Below are the code and all the weights of a small trained network. Each question names an input and a class and asks about switching units off, where a switched-off unit gives its printed mean instead of its output.

import numpy as np


def w(rows, s, z=0):
    codes = np.array(rows[::2]) - 128.0
    scale = np.full(codes.shape[1], s)
    scale[-1] = z or s
    return codes * scale


def norm(h):
    return h / np.sqrt((h * h).mean(-1, keepdims=True) + 1e-5)


def f(y):
    return y / 2 * (1 + np.tanh(0.7978845608 * (y + 0.044715 * y**3)))


def log_softmax(a):
    a = a - a.max(-1, keepdims=True)
    return a - np.log(np.exp(a).sum(-1, keepdims=True))


def net(x, mask):
    res = np.array(x, float).reshape(1, 5) / 4 @ E
    u = 0
    for l in range(4):
        y = f(norm(res) @ A[l][:, :-1].T + A[l][:, -1])
        res = res + np.where(mask[u : u + 10], y, B[l][:, -1]) @ B[l][:, :-1]
        u += 10
    return log_softmax(norm(res)[-1] @ U[:, :-1].T + U[:, -1])


A, B = {}, {}
E = w([
[90,100,92,106],'x0',
[49,8,167,132],'x1',
[99,152,96,179],'x2',
[108,121,219,233],'x3',
[127,16,79,181],'x4',
],0.011)
A[0] = w([
[118,106,44,190,56],'L0N1',
[165,97,61,166,53],'L0N2',
[62,118,132,64,157],'L0N3',
[127,183,164,178,104],'L0N4',
[119,195,144,225,136],'L0N5',
[99,89,118,187,163],'L0N6',
[93,122,146,99,3],'L0N7',
[1,90,105,133,200],'L0N8',
[143,100,54,108,47],'L0N9',
[120,103,214,118,160],'L0N10',
],0.024,0.0035)
B[0] = w([
[96,32,114,105,183],'L0N1',
[58,107,79,145,172],'L0N2',
[114,111,174,26,205],'L0N3',
[120,193,148,105,202],'L0N4',
[60,225,125,123,237],'L0N5',
[115,55,143,170,210],'L0N6',
[111,163,138,122,142],'L0N7',
[253,143,94,148,249],'L0N8',
[88,130,67,100,180],'L0N9',
[112,141,186,179,211],'L0N10',
],0.036,0.011)
A[1] = w([
[145,116,113,149,60],'L1N1',
[129,76,195,143,79],'L1N2',
[154,138,105,146,2],'L1N3',
[144,112,109,176,94],'L1N4',
[169,68,172,250,109],'L1N5',
[164,156,121,139,77],'L1N6',
[119,124,140,131,78],'L1N7',
[159,120,126,209,155],'L1N8',
[80,216,127,197,82],'L1N9',
[115,139,118,140,20],'L1N10',
],0.021,0.0041)
B[1] = w([
[102,94,142,140,128],'L1N1',
[126,189,85,191,171],'L1N2',
[88,140,162,94,118],'L1N3',
[127,99,110,152,149],'L1N4',
[234,123,119,254,241],'L1N5',
[134,132,130,96,137],'L1N6',
[113,137,129,116,121],'L1N7',
[155,73,112,185,181],'L1N8',
[97,220,145,113,254],'L1N9',
[114,120,141,133,120],'L1N10',
],0.029,0.0095)
A[2] = w([
[147,185,96,131,45],'L2N1',
[69,75,109,130,45],'L2N2',
[69,208,172,176,110],'L2N3',
[82,82,112,129,120],'L2N4',
[99,107,184,143,3],'L2N5',
[65,96,251,159,66],'L2N6',
[159,173,100,123,17],'L2N7',
[111,108,50,120,45],'L2N8',
[103,110,146,147,113],'L2N9',
[31,74,136,138,41],'L2N10',
],0.018,0.0025)
B[2] = w([
[169,137,144,140,165],'L2N1',
[139,195,36,134,153],'L2N2',
[34,167,192,143,254],'L2N3',
[134,182,53,130,150],'L2N4',
[86,159,132,128,123],'L2N5',
[85,250,147,176,154],'L2N6',
[167,120,149,139,148],'L2N7',
[118,221,63,197,170],'L2N8',
[136,181,117,145,127],'L2N9',
[188,215,20,155,153],'L2N10',
],0.022,0.0092)
A[3] = w([
[223,56,146,118,62],'L3N1',
[73,215,222,169,109],'L3N2',
[154,150,75,161,216],'L3N3',
[72,44,81,77,131],'L3N4',
[121,105,145,100,10],'L3N5',
[174,140,152,118,17],'L3N6',
[170,118,171,95,10],'L3N7',
[99,148,167,139,156],'L3N8',
[200,253,95,87,112],'L3N9',
[97,104,136,102,7],'L3N10',
],0.02,0.0016)
B[3] = w([
[143,125,166,200,180],'L3N1',
[52,113,177,238,252],'L3N2',
[212,221,141,128,174],'L3N3',
[45,144,79,115,160],'L3N4',
[119,100,99,151,126],'L3N5',
[96,51,142,118,139],'L3N6',
[103,29,122,130,142],'L3N7',
[79,91,126,168,164],'L3N8',
[138,94,255,76,231],'L3N9',
[103,90,103,127,126],'L3N10',
],0.03,0.015)
U = w([
[68,176,221,143,208],'0',
[129,138,5,131,86],'1',
[90,107,123,28,2],'2',
[195,64,225,62,86],'3',
[223,93,129,222,167],'4',
],0.019,0.0054)

Each question gives the input, the list of numbers given to net, and the class t.
The units are the neurons (one row each of A and B). Each row of codes is followed by its name. A weight is (code - 128) times the scale printed after its matrix; where a second scale follows, it is the last column's (A, B and U).
mask holds one flag per neuron, layer by layer. A switched-off neuron (its flag False) gives its mean, the last column of its row in B, instead of its output. The means were averaged over made-up inputs and are rounded, as every weight is.
A unit's drop is (log p(t) with every unit on - log p(t) with that unit switched off) / (log p(t) with every unit on - log p(t) with every unit switched off).
The circuit of an input: a set's keep is (log p(t) with only the set's units on - log p(t) with every unit switched off) / (log p(t) with every unit on - log p(t) with every unit switched off). Starting from the 12 units with the biggest drops (on a tie, the unit counted first), units are removed one at a time, each time the one whose removal leaves the highest keep (on an exact tie, the one counted first), for as long as the keep stays at least 0.8.
circuit, biggest first: the units of the circuit, biggest drop first
unit that matters most: the unit with the biggest drop
top k neurons: the k neurons with the biggest drops, biggest first
top k neurons in layer l: the k neurons of layer l with the biggest drops, biggest first
drop of u: that unit's drop, to one decimal
input [6,-1,6,5,8], class 4: unit that matters most	L0N8
input [-1,6,1,-2,-6], class 3: circuit, biggest first	L0N8; L0N3; L0N5
input [5,7,6,-4,-5], class 3: circuit, biggest first	L0N3; L0N8
input [6,-7,-1,-3,-3], class 3: top 2 neurons	L0N5; L0N10
input [-2,1,2,3,2], class 4: top 2 neurons in layer 0	L0N6; L0N3
input [3,8,-4,-4,-2], class 3: top 2 neurons	L0N3; L0N8
input [5,8,-1,1,-6], class 3: top 2 neurons in layer 0	L0N8; L0N3
input [-3,4,-6,-5,-1], class 2: top 2 neurons in layer 2	L2N3; L2N8
input [3,-2,-4,-8,-8], class 2: top 2 neurons	L0N8; L1N5
input [-5,2,3,-3,8], class 1: top 4 neurons in layer 0	L0N2; L0N9; L0N1; L0N10
input [2,-1,8,-7,-2], class 2: top 2 neurons in layer 3	L3N9; L3N2
input [0,-4,8,3,5], class 1: top 2 neurons	L0N1; L0N2
input [7,0,8,-5,-2], class 1: top 2 neurons in layer 1	L1N9; L1N5
input [8,2,-3,-6,0], class 3: unit that matters most	L0N8
input [3,2,-6,8,0], class 4: top 2 neurons in layer 1	L1N5; L1N8
input [-4,2,0,-4,-6], class 3: top 2 neurons in layer 2	L2N3; L2N8
input [2,2,2,-1,-1], class 3: top 2 neurons	L0N3; L0N8
input [8,-6,3,-3,-4], class 3: drop of L0N4	0.4
input [4,1,-2,-8,-1], class 2: drop of L0N3	0.1
input [5,0,-1,-6,1], class 2: drop of L0N3	0.2
input [-6,-4,-2,-8,-3], class 3: unit that matters most	L0N5
